Each new row is followed by what is left after taking away its nearest point in the smallest flat space through zero that holds the last named rows:
In the rows, zero is written as 128.
voda (2 x 34):
[[107 128 107 153 127 129  95 163  99  82 154 136 105 124 106 162 140 118
  125 141 110 138 129 126 101 145 144 119 135 118 112 156  81 137]
 [121 132 149 123  86 117 119 137 149 193 108 142 130  84 192  71 149 150
  149 151 138 131  94 104  90 132 161 143 124 130  92 130 147  95]]
New rows:
[184 142 140  68 140 135 136 102 143 131 112 101 149 119 119 139 118 126
 121  78 148 122 146 122 176 108 114 124 137 108 154  85 167  96] -> [162 144 129  89 123 132 103 137 125 114 128 113 129  99 123 148 137 125
 126  98 136 132 134 111 137 125 141 122 142 100 126 111 132  92]
[133  96 126 136 143 132  70 161 129  87 149 127 100 119  90 159 115 106
  96 148 133 141 156 152 119 147 144  97 110 148 120 147 104 131] -> [145  97 144 119 135 129  90 140 152 130 128 125 115 113 117 126 111 117
 102 144 147 135 149 149 129 137 140 106 105 155 123 129 138 119]
[121 136 118 123 123 130 129 135 119 122  97 110 139 137 147  81 144 158
 102 116 141 103 170  85 164 125 126 133 107 117 120 109 160 112] -> [113 136 109 133 124 131 117 148 107 102 108 112 130 137 136  96 148 153
 100 120 134 107 172  85 156 131 131 129 110 113 116 119 142 117]

datim (5 x 34):
[[126 112  94 106 151 165 114 130 117 133 136 173 139 102 131 150 142 110
  150 146 109 131 127 132 123 118 137 153 140 115 112 134 115 107]
 [130 116  97 113 138 145 122 147 128 137 131 148 152 113 133 160 137 120
  148 135 126 141 124 117 125 108 133 135 148 120 103 149 109 113]
 [112 128  96 119 175 187 105 104 108 126 144 172  89  86 128 116 124 103
  128 175  96 110 135 156 103 153 140 163 114 127 121  78 132  91]
 [143  92 109 100 141 156 116 141 125 150 139 169 155 102 129 170 154 122
  150 133 112 131 139 122 138  97 137 151 149 116 109 157 125 120]
 [138  98  94  93 130 141 124 146 121 134 128 180 187 122 132 173 162 119
  173 108 118 155 113 111 147  87 136 146 159  96 114 185  99 124]]
New rows:
[153 106 132 148 144 131 146 121 127 148 131 108 124 112 112 113 119 181
 134 103 154 145  86 140 128 133 163 113 118 116 140  69 147  97] -> [148 105 135 133 108 140 144 131 127 136 115 127 139 121 120 129 127 143
 151 136 152 120  96 154 122 137 146 120 143 126 135 103 134 115]
[149 116 157 124 123 110 126 137 149 150 170 142 132 161 123 109 119 133
  95 124 146 120 147 133 115 114 157 116  96 140 133 109 165 130] -> [136 126 130 116 121 119 125 142 143 134 162 160 146 164 129 114 119 112
 115 134 146 128 130 134 105 117 155 119 108 132 125 120 138 121]

lavu (4 x 34):
[[ 91 181 137 126 150 124 120 140 112 169 123 121  85 149  71 148 101 112
  133 105 140 156 140 112 103 141 141 154 116 117 139 139 136 152]
 [ 94 187 197 153 144 113 118 132 106 180 115 119 124 154  95 137  89 111
  141 112 129 162 156  89  87 158 146 136 110 126 136 105 122 156]
 [118 133 130 121 136 167 142 109 127 163 117 136  95 166 101 184 126 141
   78 115 151 182 124 135 106 121 138 185  97 143 130 161 136 141]
 [111 146 158 134 136 147 131 114 121 162 111 129 113 158 107 164 114 126
  100 121 139 173 131 119 102 137 137 169 104 138 130 136 127 143]]
New rows:
[141 117 114 106 115 126 170 130 124  95 145 149 110 111 102 132 109 122
 145 102 161 109 117 122 111 123 129 141 139 113 166 138 126 122] -> [142 114 142 117 111 126 168 121 123  97 135 148 128 115 115 133 105 118
 141 110 156 118 118 114 104 132 128 144 135 120 163 124 118 122]
[130 120  98 122 111 123  85 142 119 104 110 144 111 101 109 120 125 118
 127 136 138  95 101 115 147 146 101 118 143 129 151 129 119 100] -> [137 125 126 134 110 133  98 134 116 130 117 151 120 121 113 135 122 140
 114 125 146 115 119 106 129 143 114 113 125 142 152 128 121 108]

Guz (2 x 34):
[[132  98 119 123 111 124 137 139 102  86 117 194  86 117 148 134 140 121
  157 168  93 120 135  91 166 166 158 136 114  95 134 153 141  90]
 [116 155 123 102 156 127 117 129 142 154 155  67 184 107 140 120 141 106
   98 115 133 121 156 168  92  81 108 130 142 152 133  89 135 193]]
New rows:
[141 116 130 164 125 154 134 104  99 110  92 171 116 140 137 130 129 142
 145 161 124 133 106 108 134 146 128 124 124 113 114 138 139 102] -> [135 130 128 153 139 154 128 104 107 125 105 139 144 131 141 126 134 133
 129 152 129 130 118 129 115 122 117 124 131 126 116 119 141 134]
[121 138 131 120 148 132 148 101 111 152 146  99 180 123 150 131 165 106
 127 122 123 130 141 140 104  99 104 133 110 143 123  98 169 174] -> [129 124 137 141 130 134 154  98 106 141 128 132 146 141 137 136 153 124
 144 124 126 137 118 117 123 127 113 130 102 132 118 122 161 133]
[120 149 114 128 127 104 144 133 111 120  77 156 106 169 138 121 114 126
 126 136 141 126 115 122 132 148 119 111 130 104 147 148 146 105] -> [116 158 112 118 137 103 140 134 115 128  87 136 125 161 143 118 119 117
 116 133 141 123 126 136 120 132 113 112 135 112 149 134 149 128]

luro (5 x 34):
[[152 123 106 138 144 156 151 110 100 124 143 142 139 139 134 119 110 144
  181 207 126 129  77 174 138 142 138 133 164 157 137 112 130 104]
 [119 132 149 112 111 102 143 125 126 164 144 115 140 114 147 110 129 126
  146 123 141 149 149 132 138 123 141 150 103 110 133 162 122 129]
 [131 127 141 125 139 129 144 144 151  89 128 122 146 116 135 145 105 136
  149 150 151 164  68 135 130 102 129 139 129 121 113 123 124 158]
 [164  83 125 100 131 102 162 119 116 142 125 134 163 135 136 108 135 188
  179 115 120 147 153 150 151 134 132 165 144 140  98 169 105 108]
 [157 108 112 158 142 159 108 187 100 105  78 141 136 147 151 107 122 149
  116 133 100  77 161 133 140 171 143 117 104 167 134 115 115 104]]
New rows:
[ 88 119 137 108 126 127 146 104 105 131 110 134 142 122 120 141 127 103
 137 133 155 124 136 127 130 124  86 112 167 148 148 103 119 132] -> [ 92 114 144 110 126 125 146 126 105 127  98 131 151 120 133 134 123 109
 137 128 156 123 145 126 136 128  93 117 149 149 147 110 112 135]
[141 117 130 142 164 132 140 186 139  86  86 132 134 132 114 151 125 157
  82 112 131 114 134 116 142 133 114 130 130 155  94 105 101 158] -> [122 140 133 132 146 121 154 140 122 143 130 126 124 125 115 136 131 133
 103 141 140 125 138 132 142 133 122 137 136 141 119 120 113 142]
[ 91 135 144 148 132 164 106 163 115 136 129 173 101 147 131 120 134 107
 124 149 136 118 150 121 144 125 124 171  89 137 166 121 104 142] -> [100 120 138 131 137 153 119 138 125 129 136 177 106 150 113 131 141 127
 137 136 136 135 140 122 143 112 110 179 119 135 145 126 102 144]

Kades (5 x 34):
[[128 120 141 138 136 161 113 147  94 120 165 149 119 183 143 142 100 132
  130 177 104 109 111 106 141 148 158 117  94 151 107 161 113  67]
 [164 106 102 133 112 136 117 138 100 128 128 114 118 146 146 128 110  95
  101 180  84 112 123 140 158 126 160 112 103 127 120 123 117  89]
 [154 112  91 152 112 130 100 133  76 120 135 127 107 151 130 143 115 123
  128 177  94 120 104 116 141 121 157 119 102 131 120 134 112  94]
 [138 106 105 161 109 127 106 127  98 111 142 127 115 155 123 150 109 136
  133 159 103 138 100 108 147 129 157 117 108 143 120 125 128 100]
 [125  96 116 168  99 114 119 117 132 102 138 115 128 144 113 154 107 144
  130 132 114 161 101 108 161 134 157 114 123 150 125 100 152 118]]
New rows:
[140 136 111 127 130  93  95 121 130 134 104 102 107 129  90 145 121 161
 126 142 117 139 111 106 137 141 124 117 130 123 137 124 127 146] -> [137 141 132 109 144 111 105 127 148 143 112 109 114 140 106 133 115 147
 117 142 115 131 125 118 133 150 116 116 125 126 133 136 124 137]
[161 100 121 151 134 136  98 146 102 108 109 159 118  98 128 180 167 123
 147  96 140 159 114  92 125 127 138 114 139 161 114 130 124 116] -> [165 103 137 129 143 147 113 152 122 119 107 156 127  97 144 164 165 101
 129  96 136 148 133 112 128 132 132 112 139 157 113 131 123 112]

som (3 x 34):
[[145  99 134 123 128 151 141 118 134 143 138 125 108 143 133 140 139 112
  118 144 124 138 140 127 125 115  90 104 130 147 112 147 120 124]
 [143 112 135 124 122 108 127 138 137 133 116 122 137  97 178 191  99  77
  112 183 109 135 111 126 120 148 141 130 125  99 119 109 104 154]
 [158 136 153 122  96  76 125 112  81 100 143 141 104 133 109  86 131 147
  102 175 168 169 154 140  99 126 104 154 117 133 148 143 159  94]]
New rows:
[152 120 174 125 113  69 135 130  95 127 133 144 108 132 109  89 118 143
 102 161 170 166 138 131 105 111  96 147  86 134 140 119 151 121] -> [126 116 153 130 139 111 137 143 132 149 121 134 128 129 121 118 117 132
 125 119 139 132 118 121 129 112 116 127  95 131 125 107 128 147]
[120 140 115 165 107 100 121  97 120 111 134 148 142 134 133 124 130 128
 116 151 124 149 130 120  74 122  90 156 151  91 126 135 142 114] -> [108 137 105 167 120 125 124 101 138 123 131 144 148 138 133 132 134 127
 128 126 111 133 123 116  86 119  94 143 156  95 118 134 133 123]

bal (5 x 34):
[[103  99 159 111 106 175 156 188 148  98 149 169  85 137  85 149  86 139
  146 124 105 121 114  62 110 128 187 126 123 134 125 141 137 100]
 [113 122 129  92  88 160 129 182 121 150 155 159 126 115 126 157 117 132
  132 126 120 117 117 126 125  96 172 119 147 149 134 119 152 131]
 [ 97 127 121  84  78 162 114 182 100 164 157 167 138 113 133 160 129 124
  125 134 124 118 118 156 130  89 177 127 163 146 143 118 154 144]
 [116 132 131 113 102 150 110 166 115 142 159 159 131 125 113 153 115 131
  129 131 107 129 123 114 117 119 159 131 147 143 129 131 150 132]
 [115 144 129 122 104 155 116 132  97 141 161 140 138 126 129 128 110 135
  128 135 117 118 110 144 135 149 127 117 127 160 138 125 139 124]]
New rows:
[108 139 137 156 181  96 160  83  98 114  90  91 146 153 139 122 129 113
 138 139 124 101 121 141 134 143 109 149 111 129 127 131 118 141] -> [111 137 138 135 157 112 157 126 103 130 113 112 145 143 133 149 119 119
 142 133 111  98 117 121 124 118 139 142 125 145 123 126 141 143]
[126 135  78 117  92 138 141 119 121 156 121 146 134 159  90  99 147 139
 141 145 143 137 131 132 123 155 130 140 149 113 134 145 118 141] -> [145 134  78 116  94 135 152 124 137 157 121 137 131 153  94 101 142 146
 145 136 144 133 130 117 122 148 126 128 140 121 127 138 122 136]

dov (3 x 34):
[[123 107 170 154  98 160 136 136 105 190 135 151 129 136 170 128 132  95
  116  98 140 112 141  98 119 124 120 178 156 155 132 128 103 143]
 [122 115 179 161  92 145 130 154 120 184 145 139 126 126 172 127 135  76
  135 108 135 118 161  93 110 129 125 165 145 143 125 126 107 148]
 [122 127 173 161  99 140 127 157 131 167 150 131 123 118 163 131 134  82
  149 129 138 128 162 106 102 134 135 148 126 132 128 128 119 141]]
New rows:
[116 140  98  89 147 112 154  96 103 133  94 150 134 120 121 155 116 149
  83  69 107 143 133  97 159 113 123 137 158 161 121 125 123 113] -> [112 158 120 112 138 116 149 119 121 135 117 141 126 101 132 164 118 128
 119 103 121 159 156 104 128 125 144 126 127 148 128 129 136 110]
[126 139  93 131 117 175 102 122 121 122  92 183 117  92 133 120 137 173
 148 147 118 113 128 166 117 121 124 120 100 137 164 107 172  95] -> [127 130 104 131 103 150  97 139 127 129  92 175 119  93 141 108 143 142
 147 122  97 104 151 138 127 118 110 121 119 135 144  99 158 114]
[118 130 151 162 138 156 119 137 140 143 150 148 139 127 165 152 142 114
 141 152 124 156 139 144  93 128 166 134 147 102 159 164 152 130] -> [123 121 127 137 147 131 117 127 138 124 132 142 145 138 147 140 142 124
 121 127 101 146 130 136 122 120 148 125 168 101 144 158 145 136]

bobe (5 x 34):
[[159 117 138 134 104 108 162 120 108 141 114 145 118 156 127 127 106 116
  137 139 137 144 127 128 121 121 150 104 103 112 116 120 123 132]
 [110 102 132 135  99 132 178 148  95 152 144 142 118 166  97 101 113 123
  150 145  83 166 110 105 123 103 141 129  84 112 126 130  99  92]
 [129 120 135 121 123 118 156 136 136 144 129 145 119 155 100 101 125 121
  145 138  96 142  95 116 122 112 118 136 100 123 145 127 134 102]
 [120 121 147 124 117 127 162 154 102 141 139 124 127 168 102  99 120 122
  147 142 100 148 116 105 121 101 133 133 103 122 134 116 113 101]
 [ 90 117 125 141 117 155 147 154  92 127 155 122 128 142 114 113 132 136
  138 129  91 154 131 100 127 112 141 138 113 123 116 137  90  97]]
New rows:
[112 156 127 145 108 122  89 112 181 131 142 128 115 111 145 130 153 154
 124 136 114 121 123 126 134 147 105 111 143 138 106 138 122 121] -> [121 151 144 140  96 112 109 123 158 143 141 119 118 136 138 122 138 146
 132 149 118 128 129 122 131 133 115 103 132 133 106 121 115 121]
[116 147 144 146 160 132 152 105 114 113 131 132  99 163 136 107 124 119
 147 105 123 139 108 115 141 141 137 137 109 115 119 113 119 105] -> [105 137 137 137 155 131 136 100 121 129 133 120 107 141 139 121 114 119
 137 113 136 129 120 139 152 150 127 139 119 119 128 108 124 123]

vafu (4 x 34):
[[133 139 142 136 115 128 115 129 124 154 115 146 166 144 138 113 157 107
  103 130 147 147 123 136 126 130 139 141 147 153 106 136 138  95]
 [123 134 113 145 102 140 135 119 107 145 163 120 163 125 155  97 132 125
  112 174 115 100  64 146 115 114 143 124 115 157 120 148 132 103]
 [135 139 117 132 112 143 130 122 128 143 163 133 150 126 119 119 139 119
  113 163 133 104  96 149 127 111 152 132 107 141 137 130 142 110]
 [140 167 160 120 137 120 108 127 139 162 102 166 156 158 135 120 180 112
   89 113 178 170 145 135 133 146 133 156 161 154  93 142 144  86]]
New rows:
[121  70 121 161 101 149 135 128  65 142 122 118 177 113 157 121 124 125
 129 129  98 120 123 122 127 116 140 105 136 125 137 130 122 140] -> [132 114 131 131 138 145 137 120  92 142 134 137 142 121 141 138 143 147
 118 122 134 126 141 127 139 130 135 120 130 114 139 136 131 142]
[153 106 140 112 121  95 121 131 137 118  86 151 132 125 102 129 127 111
 130  81 147 155 153  93 126 164 159 154 169 110 110 101 127 117] -> [148 118 121 112 119 104 137 120 129 116 129 138 126 114 116 116 117 130
 129 118 134 120 104 105 119 156 162 146 144 116 117 116 126 117]

Vafe (2 x 34):
[[118 147 137 104 114 147 127 117 112 128 121 144 146 145 178 105 156 159
  166 137 145 158 115  94 107 111 137 123 136 149 153 131  98 102]
 [124 140 128 176 154 124 116 155 148 137 132 126 151  93 109 111 134 156
  109 120 142 125 138 142 131 134  95 104 125 131 166 122 131 103]]
New rows:
[114 148 133 146 130 133 130 151 115 143 129 133 156 118 142 111 134 169
 158 149 145 148 105 102 101 139 116 120 121 162 173 116  87  91] -> [124 126 126 136 126 121 138 144 116 138 132 122 129 125 115 139 109 129
 140 147 124 127 109 120 115 149 128 138 117 144 132 117 108 126]
[134 166 135 185 174 100  91 125 116 132 110 128 153  99 122 134 143 140
 120 135 169 144 131 153 145 129 104 123 108 124 172 156 135 107] -> [138 154 134 145 153 102 101 103 100 124 107 129 132 128 135 150 136 114
 134 141 156 144 123 143 144 125 132 144 110 120 137 161 135 130]

Kunuv (5 x 34):
[[140 118 109 114 111 120 111 132 146 152 138 116 134 135 133 157 119 112
  145 143 153 122 147  87 132 123 106 119 124 111 101 132 110 103]
 [143 137 109 122 109 116 103 134 150 151 136  92 135 129 128 147  94  97
  145 122 152 122 162  82 159 148 104 125 109  92  93 109 116 120]
 [151 126 116 135 130 118 105 144 139 149 122  94 146 117 131 132  92 118
  125 100 137 127 149  96 160 141 108 130 126 104  85 111 131 125]
 [135 116 113 110 121 119 117 127 140 141 140 115 133 131 152 151 109 119
  157 139 133 123 132  76 129 133 103 126 145 100 114 140 122  85]
 [164 136  79 105 115 124  99 138 133 150 132  85 157 107 148 168  86  99
  122 121 166 106 158  71 173 162  81 121 123 105  70 121  94 102]]
New rows:
[147 134 112  85 127 143 140 116 108 110 120 139 142 119 127 130 121 139
  95 152 143  96  96 136 139 153 123 107 142 156 135 147  91 137] -> [140 121 139 107 124 125 129 124 137 130 121 130 131 139 112 113 110 137
 124 139 131 115 109 120 135 134 133 112 136 126 130 131 120 142]
[115 124 167 151 134 120 149 132 146 124 108 122 113 139  99 101 124 136
 151 134 116 133 133 148 116 116 123 137 118 107 145 117 166 135] -> [131 127 137 130 132 129 147 132 132 122 109 120 129 123 114 126 124 132
 133 144 136 116 132 140 125 128 103 130 124 121 129 129 138 119]

savaf (2 x 34):
[[123 102  99 143 157 157 124  87  93 150 128 162 138 129 149  82 116 115
  133 110  94 121 135 117 107 137 116 117 107 116 136 139 135 158]
 [103 142 128 158 140 108 127 101 134 155 116 142 113 136 142 101 142 137
  109 125 160 152 115 150 118 138 126 161  64 144  98 126 125 192]]
New rows:
[ 94 154 122 134 104  98 109 159 150 147 143 118 104 139  97 139 124 101
 131 139 124 142 111 150 142 131 119 132 125 114 119 135 137 134] -> [ 97 142 111 134 113 113 108 149 136 150 145 128 111 138 102 127 117  94
 137 133 105 135 116 142 136 132 115 121 129 106 128 140 140 133]
[161 152 147 112  96  76 143 167 159 108 148  84 106 108 116 165 146 153
 119 114 144 132 114 132 124 125 137 161 153 155 123 134 127  65] -> [154 128 119 130 125 102 139 125 126 132 147 118 114 110 138 118 136 141
 122  96 115 128 119 124 103 135 125 154 126 145 128 144 133 101]
[132 119 102 101  87 121 126 168 134 103 129 126 161 138 131 125 108 125
 139 146 133 122 121 113 137 131 123 101 113 140 140 169 128 115] -> [125 121 100 110  92 118 125 158 133 112 126 132 158 140 136 114 111 126
 134 144 139 128 118 118 133 134 122 109  95 143 133 169 128 134]
